Each row is followed by roughly how far along a hidden order it lies, from 0 to 9. A new part has a new order.
[  0  21  12   6  -2  -4  -4   1   4  -4  -8  20   0  10  -2   4   2  -8
 -20  -2  14   7   7  -3  -8  -8  -8  15   7 -20   8 -11  -3   7 -10  13
 -10  -1   4   1   2 -10  11   2  -3   3  -5 -63 -16  -1  21  11   2  14
  -2  18  -1   1  -6   6   8  11  -2  -9  11   0  -4   3  -8   4  -2  -3
   5  -4   2 -13   4  -2  -8  -4  -4  -4  20  -8] : 7
[  2  29   2   7  -7   8   4 -16  31   6  -3 -13  -4  -1 -12   2   9 -13
  38   8  -8  -2  -4   6  -7   8  21  -2  -6   8 -10   6   1  -8  -3   3
  -6   7   5 -20   0  -1  -4  -1   2   5   5  63   1  -4  -3  -6   6  19
   8   1  10   4   8   9 -12   1   1   0  -4   3   4  -1   0  -6  11  -2
  -7   6   8  28   3   2   0   3 -10  -6  20   2] : 2
[  1  26  -2   6  -5   7   4 -11  23   7  -1 -11  -5  -4  -8   2   7  -8
  40   7  -8  -2  -4   4  -3   7  16  -9   1   7  -8   6   0  -7  -1   0
  -4   6   2 -20   1   0   0  -2  -2   4   4  58   2  -3   0 -12   9  18
  10  -2   7   1   8  10  -5  -4   0   3  -4   2   4   1   1  -6   9   0
  -5   3   5  27   2   4  -2   3  -5  -4  18   2] : 2
[  3  19  -5   4  -6   2   2  -6  25   2  -3  -6  -3  -8  -7   0   2  -1
  20   6  -4  -1  -4  -2  -1   4   5  -9  -3   8  -2   3  -1   1  -3  -5
   0   0  -3 -11  -1   1  15  -1 -12   6   1  20   0  -2  10 -12  10  19
   9  -4   6  -2  10   5   3 -12  -1   6   0   2  -1   2   2  -5   3   8
   2  -9   1  14   3   4  -4  -1   3   0  19  -2] : 0
[  3  23  12  10  -6  -3  -7  -3  14  -7 -10  15   0   6  -6   2   2  -9
 -29  -1  14   6   4  -7 -15  -5  -2  14  -3 -12   7 -10   0   9 -14   4
 -12  -2   0  -2  -2  -9  22   3   3   8  -4 -63  -7  -4  26   6   7  21
  -2  12   2  -1   0   4   2   6  -1  -7   9   1  -6   2  -4   2  -5  -2
  11 -17   5 -15   7  -1  -7  -7 -10  -5  20 -12] : 7
[ -7  30   1  16 -13   0   3 -14  57   2 -12  13  -9  -1 -17   5  11  -7
  32  10  -7   2   3  -3  -5   2  -4  -2 -18  -4   5  -3  -2   7 -18  13
 -10  -1   6 -21   3 -12  36  -1 -31  11  -5 -47 -34  -3  39 -15  21  17
  15  13   6  -3  13  19  16  20   2  -1   9   5  -4   9  -9  -4   9   9
   2 -14   4  17  10   6 -15  -2   2  -6  19  -9] : 8
[ -2  14  -6  -1  -2   1   6  -5  22   5   2  -8  -3  -4  -5   0   3  -2
  24   4  -8  -3  -1   5   4   7   4  -9   3  11  -4   6  -1  -3   1   2
   4   1   5  -5   1   3  -7  -2  -9  -1   2  40  -8   1  -7  -6   2  17
   7  -3   1   0   6   3  -4   0   0   2  -5   2   3   1   1  -2   6   2
 -10   5   1  21   0   2   2   3   1   0  20   5] : 1
[  0  36   9   8   1  11  -6  -5 -28   1  -2  -5   0   5   2   1   3 -12
   5   1   1   3  -5  -1 -13  -4  25  16   0  -7 -11  -1   1  -8   6  -7
 -13   9  -7 -14  -2  -3  -8   1  31   6   6  21  30  -5 -12   5   1  18
  -4  -2  11   6  -8   2 -13  11  -5   0   0  -3   4  -6   3  -3   1 -10
  10   7  11   8   0  -2   1   1 -13  -8  18   0] : 4
[ 11  23  -4   7  -6   2   4  -9  33   5  -4  -1  -5  -3  -8   2   6  -3
  35   6  -5  -1  -1   1   2   4   3  -7   1   3   0   3   2  -1  -4   4
  -2   1   2 -12   2  -4  13  -1 -16   5  -3   9 -13  -1  11 -12   9  18
  10   1   4  -1   8   8   7   4  -1   2   0   2   1   5  -2  -4   8   6
  -3  -1   2  20   3   4  -5   1   2  -3  19  -1] : 0
[ -4  38  13  18  -6   4  -6 -10   8   1 -13  21  -5  12  -5   6   8 -12
   9   3  14   6   3  -4 -13 -10   7  22   1 -26   4 -11   1   2 -12  13
 -22   3   2 -18   3 -16  23   1  -1  11  -4 -63 -14  -5  30   5  12  18
   3  19   8   4  -5  16   8 -12  -3  -7  12  -2  -1   3  -9  -1   5  -5
  11   2   9   7   8   0 -13  -1  -9 -11  19  -9] : 7
[  3  30   7   6   4   8  -1  -3 -26   5   0   1  -1  11   5   2   4  -6
  19  -1   0   0  -1   6  -4  -4  14  13  -9 -12  -8   0   1 -12   5   6
  -9   7   5  -3   3  -4 -20   0  20  -1   3   7   9  -1  -8   8  -5  14
  -3   2   5   8 -11   6  -9   6  -6  -4  -1  -4   6  -3  -1   0   7 -10
  -1  24   8  12  -2  -3   0   5  -8  -7  17   5] : 4
[  3  28  13   9  -3  -3  -2  -3  16  -1 -10  24  -3  14  -3   5   7  -6
  -5   1  14   5   8   0  -6  -8  -8  18  14 -23   9 -11   3   3 -11  20
 -13  -1  11  -2   4 -13  10   1 -10   2  -6 -63 -27  -1  22  12   3  18
  -1  20   1   2  -6  11   9  -4  -2 -12  11   0  -1   4  -9   5   3  -8
   1  10   4  -3   3  -2  -9  -2  -4  -8  19  -6] : 7
[  3  40   8   9  -1   9  -1  -9  -3   6  -4  -6  -3   8  -2   3   9 -16
  27   3  -2   0  -2   6 -11   1  24  10   1  -7 -12   1  -1 -13   2   3
 -10  10   4 -18   1  -4 -15   0  21   3   5  35  11  -5 -11   5   0  17
   1   4  11   8  -5   8 -13   2  -3  -4  -3  -2   7  -4   0  -4   9 -10
  -1  20  11  21   2  -1  -1   3 -14  -9  18   3] : 4
[  2  15  -3   4  -9  -6   3  -6  48   0  -8  11  -5  -4 -11   2   4   2
   9   5   3   1   4  -3   2   3 -14  -8  -2   0  11  -3   6  11 -13  11
   0  -5   5  -5   3  -7  29  -1 -33   5  -6 -54 -36   1  31 -11  12  18
  12   8  -1  -6  11  10  19   0   1  -1   7   4  -6   9  -6   0   3  10
  -1 -14  -3   6   5   6  -9  -3   7   0  19  -7] : 9
[ -4  42   8  12   1  12  -6  -7 -24   3  -4  -1  -2   7   1   2   8 -14
  14   1   2   2  -5   0 -15  -4  27  18 -12 -11 -12  -2   1 -12   2  -6
 -16  10  -6 -18  -2  -4  -2   1  29   7   5  23  27  -6  -5   5   3  19
  -2   1  13   8  -8   6 -11   0  -6  -1  -1  -4   4  -5   2  -5   2 -11
   9  11  12  11   1  -1  -1   2 -14 -10  17   1] : 4
[  3  23  -6   8 -13   0   6 -14  63   3  -9   0  -9  -9 -18   2   8  -4
  37   9  -3  -1  -1  -2  -1   8  -1 -14  -5   9   4   3  -1   7 -15   6
  -3  -2   3 -17   1  -6  31  -1 -36  11  -3 -14 -28  -2  29 -21  21  18
  16   4   6  -6  19  14   7   2   4   4   3   6  -3   8  -4  -6   8  12
  -1 -17   1  23   9   8 -10  -2   3  -2  19  -7] : 9
[ -1  41  10  13  -2  11   0 -11  -2   7  -5  -3  -4   9  -4   4  11 -16
  34   4  -2   1  -2   6 -11   1  25  14   3 -10 -12   1   1 -14   1   6
 -15  10   6 -20   2  -6 -16   0  20   5   5  25  11  -5  -8   5   5  18
   3   7  13   9  -6  11 -12   4  -3  -2  -1  -2   7  -3  -1  -4  11 -10
  -2  22  12  25   1  -1  -2   5 -14 -11  19   4] : 4

New part:
[ 63  14  14  52  -4   9  18  -6  -5  40   4 -18 -17  51  -9   0  46 -18
  48   8 -26   4   8   6 -12   3  20   7   0   8   8   1  -3   8   8   2
   2  35  31  30  14  -2  -1 -39  12  -3  45  56  31   4  17   5  -5  -1
 -13 -27 -31  10 -41  15   8  -3  10  31  17  -3 -17  -3   2  63 -27   2
  24  22 -27  28   0 -56 -10   3  43  -2   9  10  19  19  44   3 -63  14
 -10 -24   7 -25   4   4 -10 -16  -2  38   4  18  -2  -8 -13 -50  18  36
 -11  24 -63   8   8  40 -11  -1 -63   9  12   1  -2  -5   1 -20   8   1
 -16 -29] : 9
[ -3  10 -10 -12  -8  -7 -63   1   0   5  -7  -5   7  10   2  -1  -5   8
 -11   7 -12 -10  -3   4  -1  -4  12  -7  -1   2  -5   1   3  -4  -1  -5
  -3   5   4  11   4   1   2 -18   2   3   9   9  -2  -1  14  -2  -8  -3
 -13  -7   2  -5  -1   7  -8   4   3  -2 -18   0  -6  -3  -1  -1 -12  -5
   7   4  -4  -6  22  -7  -1   1  -8   0  -1  11   0 -13   2   5  19   3
   0  -7   5   0   2   5   6   9   2  42   1   5  -4 -19  -8 -27  -1  12
  -3  -8  -6  -2 -13  -2  -5   1  16  23  -5   3  11   3  -3   2  -3 -12
   1  -1] : 1
[ -3   3  -1   3 -26   2  31   4  -6  -3  -7  -3  -2  -1   2   2   6  -1
  42  -1  10   0   2   3  -4   6  15  15  -3  -4   0  14  -1   2  -6   1
  -5   2 -33  -9  -4  -5  -1  -5   6  -2  -9 -19  -3   2   1   6  -4   3
   8  -1   5   2  10  -1  -6  -1   2   1 -15   0   7   0  -6  22  -2  -1
   4   1   3   5  -2  -3   0   3  -3   3   6   5   5   6  16  -5  28   7
  -4   0  -6  -3   0  -4   4   8   0  -5  -2  -4   3   5  -2 -10 -10 -42
  -1   1   3  -5   0   8   6  -1   1   3  -2   2  -3   0  -2  -5   2   4
   0  -8] : 1
[ 35 -38  21  -2  15 -27 -63   0  23  46  17  -2 -11  24 -10  -1  34 -20
   6  14   4  -7   6  -9 -11  12  16   6  -9   0  -2 -13  -5   5  18  -8
  14  21 -53 -12   3   3  -1 -41  -6  -3  27 -27 -28 -12  17 -11  16   6
 -19  -8  -1   9   3  28  21   0  27   4  -3  -8 -16  -5   1   3   6 -13
   5   2 -10   4 -42 -25   1   0  -8 -11  10  29   2 -26  63  24  36 -12
  12  18   4  16   7  16 -10   8   8  63  -1 -19  -3  12  12 -27 -13  34
   5 -23 -10  -9   3  -5  14   4  57   2  -1  -7  -7   2   9 -14  43 -20
  -4   3] : 8
[ -6   6  -8  17  -2  -4  30   2   0  -3 -18   5  -3   5   4  -2  -9  15
 -20   6 -15  -8   2  21 -11   5  -2  -2 -12  -6   0   2  -4  -4   6  -6
  -3  12 -21  25   6  -5  -7  -1   6  -3  12  -9 -15  13  -1  -7  -4 -10
 -16   2   8   2   6   6 -16   8  28   8  -4  13  14  -2   5  29 -11  -3
  -3  -3   8  -3 -34 -26   1   3  -9   0  -4   6  -1  14  -1  -5  -9   8
  -7  18 -11   8  -3   9  10  -6   2   7   0   5  -5  -3  -7   4   0 -31
  -1   4 -15 -14 -15  -7   0   0 -49  -5   0   0  -9   3  -3  15  -9 -14
   3   1] : 4
[  7  10   2 -41 -11  -2 -23   2  -5   7  -5  -2   5  19   1  -1  -1  -6
  15   7 -14   3   2  -3  -3   7   9  -2 -12   0   0 -12   1  -3   3  -4
  -7   9 -35  15   6  -4  -1 -12   9   7   9  -7   5   5  11  -1 -10  -3
 -17 -18 -13  -1  -3   7 -19   0   7  -1 -12  -2   3   0   0   9  -9  -6
   9  -6  -3  -2  -7 -31   0   5 -10  -5   6   8   9 -15   8  -6  24  12
  -3   9  -4  -2  -1   1   2   1   1  24  -1  -4   5   5 -16   2  -4  -5
   1   0  -9 -10  -2   0  -1   0  -2  22  -1  -1   3  -2  -5  -4  11  -4
  -2   1] : 0
[  5  -2  -2 -20  -4   0  -9   0   6   9  -4  -3  -8  -3   5   0   2  -4
 -13   3 -10   5   1   8  -4   3   8   3   1   0   2  -5  -2   4   0  -4
 -11   1  -9   5   1  -2  -1 -17   1   0   3  18  -7  -4   8  -5  -8   1
 -22   0  -3  -2   2  -4   0  -1 -10  -1  -7  -5  -4  -2  -1  44  -1  -8
   2   6   8  -5   6 -20  -3   4  -9  -5   4   9  -8  -4   7 -10  19   0
  -2   4 -17  -3  -4   3  10  -2   2   8   1   9  -1 -12  -2  -7  -4  41
  -1 -17   1   2   2  -1  -2  -1 -10  37  -1  -1  -3   1  -4   1 -15   2
   2   4] : 1
[  5   6  -1   5  -2  -3  28   2   6   4  -1  -2   7   6   2   1  -5  -3
 -14   3   4  -6   5  -6  -3   5   4   1  -5  -3   2  10  -1   3   3  -1
  -7   4  -5   1  -2  -2   0   7   2   3  -4  25  -3   6   9   2  -6  -3
   0  -4   4   0   4  -2  -7   0   9   0  -4   4  -1  -1  -2  13 -13  -4
  11  -6   5  -6 -24 -10   0   2   2  -3  -1  -8  -1   6  19 -14  15  13
  -7  -5 -11   9   0  -5  -5  12   0  18   1  10   4  19  -8 -24  -2 -21
  -1  10   2  -7   3  -5  -6  -1   9  -2  -2  -1   6   1  -2  -1  -9   0
  -9   2] : 0
[ 30  -1  -1 -17   3   6 -45  -6 -11   9 -14  -4  24  22   7   4  -4   6
 -25   7  -1   2   2  -7   3  12   4   8  -4   0   1  -1  -5   3  -4  -1
   4 -10 -26 -14  -3  -2   6   0   1  -2  -1  12  -4   3  -2   3  -5   5
   2  13  -8   0   9   3 -10   0   8  12  -9  -8  -5  -1   2  22  10  -8
   7   1 -23   3  11  -2  -2   7  -7  -5  -1  13   0   1  14 -14  22  -5
  -6  14  14 -12  -3   1  -1  -2   1   1   3 -17   5  -8   7 -42  24  -1
   1  -8   6 -15  -9  -6   1   2 -36  -7   3  -1   5   3   0 -10  11 -17
   9  11] : 4
[ -9   2  -4  -8  -7  -3  51   6  -1   4  -2 -11  -3  -8  -2  -4   0   7
  50   2  -4  -3  -2  -4  -3   4   2  -7  -8   5   4  -7   0  -2  -2  -3
  -3   3   7  13   2   4   3  22   5  -1   2  -4  -7  10   0   1 -10   2
   8  -6   9   1  11   0 -16   2  -4  18  11  -5   0  -2   1  -5 -10   5
 -15  13   1   2 -30  -8  -4  -2   3   5   2   5  -4  -1 -18   2  28   4
   4   6  11 -12   2   5   2   4   0  -3   0  -1  -1 -10   2 -16  17 -20
  -4  -2   6   1   2   0  -2   0 -18   5  -5   1  -9   0  -1   5   4   5
   3  -4] : 2
[  5   9  -3  14  -8 -11 -14   1   6  -4   5   1  -3   4   2   2 -12   9
  14   2 -24  -9   5  -7   7 -13   5  -6  -2  -4  -1  10  -5  -4   1   3
  -9  -4 -28  11  -9  -6   5  -6  -1  -3   4 -32   3  -6  -3  -2   9   0
  -1   4  -4   6  -3   7  -6   3 -22   6 -12  -7 -16  -1  -2  18  20  -9
  13   4   3   4 -19  12  -4   2  -2 -17   4  -3   4   6  27 -16   8   4
  -2   2 -16  14   0   1   6 -12  -2  31  -1   2  -4  18  -9  -7   3  10
   3   4  -7  -1  -8  10 -10  -3  11  19  -2  -2  -3  -3  -2   5 -14   3
  -5 -12] : 3
[-16   7   6  -3   0  -1  -3  -1  -2  -3 -22   4   3   2  -2   0  -3   8
  -9   2 -10  -3   2  13   1   5   6  -1  -7  -7   2   2  -4   0  -3  -2
  -2   1  -8  16  -4  -3  -1  15   3  -1   0 -23  -4   1   2  -4  -3  -6
  -9  -1   8   0  -5 -10  -5   3   2  -1 -11   2  -4  -2   1   6   1  -5
   0   4  -4   5 -36  63  -7   1  -8   4   1   0  -1  17  -1 -12  -7   3
  -5   4  -6  -1  -2   3   7   0   3  14  -1  18   1  -1   2  -4  -3   8
   1 -15   4  -5  -5  -5   0   3  13   9  -1   1  -8   0   1   4 -18 -15
   5 -11] : 1
[-13   4   4 -24  -8  -5  13   1   6   1  -4   2  18   4  -1   1  -4   7
   5   2 -11  -3   3   3  -3   4   3   1  -3  -1  -3   9  -5  -2   0  -7
   0   3 -14  -5   1  -1   3  -9   5  -1 -14  -1 -15   9   8   1 -10  -2
   1   4  -6   1   1   4  -4   3  -4  -4   5   2 -10  -2   1 -14  10  -4
  13  -9  -3  -1 -12  -1  -2  -2   2  -7   3   4   2  -4   0  10  24  -5
   0   5   3   6   3   1   4   1  -1   3   0   2  -2   4   0 -12 -11 -46
   0  -8   6   1  -6   4  -2   1  -7  -9  -3  -2  -2  -1   1   0  -2  -1
 -10  -8] : 1
[-16   8   3 -54  -1   7  -4  -3  14  12  10   2   5   7   3   2   2  -6
  20   5   6   9  -5  -7   1 -12  -4   6  -5  -3  -2   6   0   3  -5  -3
   9  13 -14 -13   1   4  -1  -7   3  12  -1 -46   7   9  11  -2   0   2
 -13  12 -15   0   2   4   1  -3  -3  20  -9  -2 -13  -3  -4  20  -9  -4
   2   1  -6 -18 -18 -40  -3   1 -12  23   6  -1   3 -13   3 -23  32   7
  -1 -18   9  12  -3   6  -4 -14   1  17   3 -13   6 -13  -7  11 -26 -19
   3   2  14  -9  -8   3   0  -3 -25   3   0   1 -44  -6   2  -3   0  -9
  -2  -6] : 4
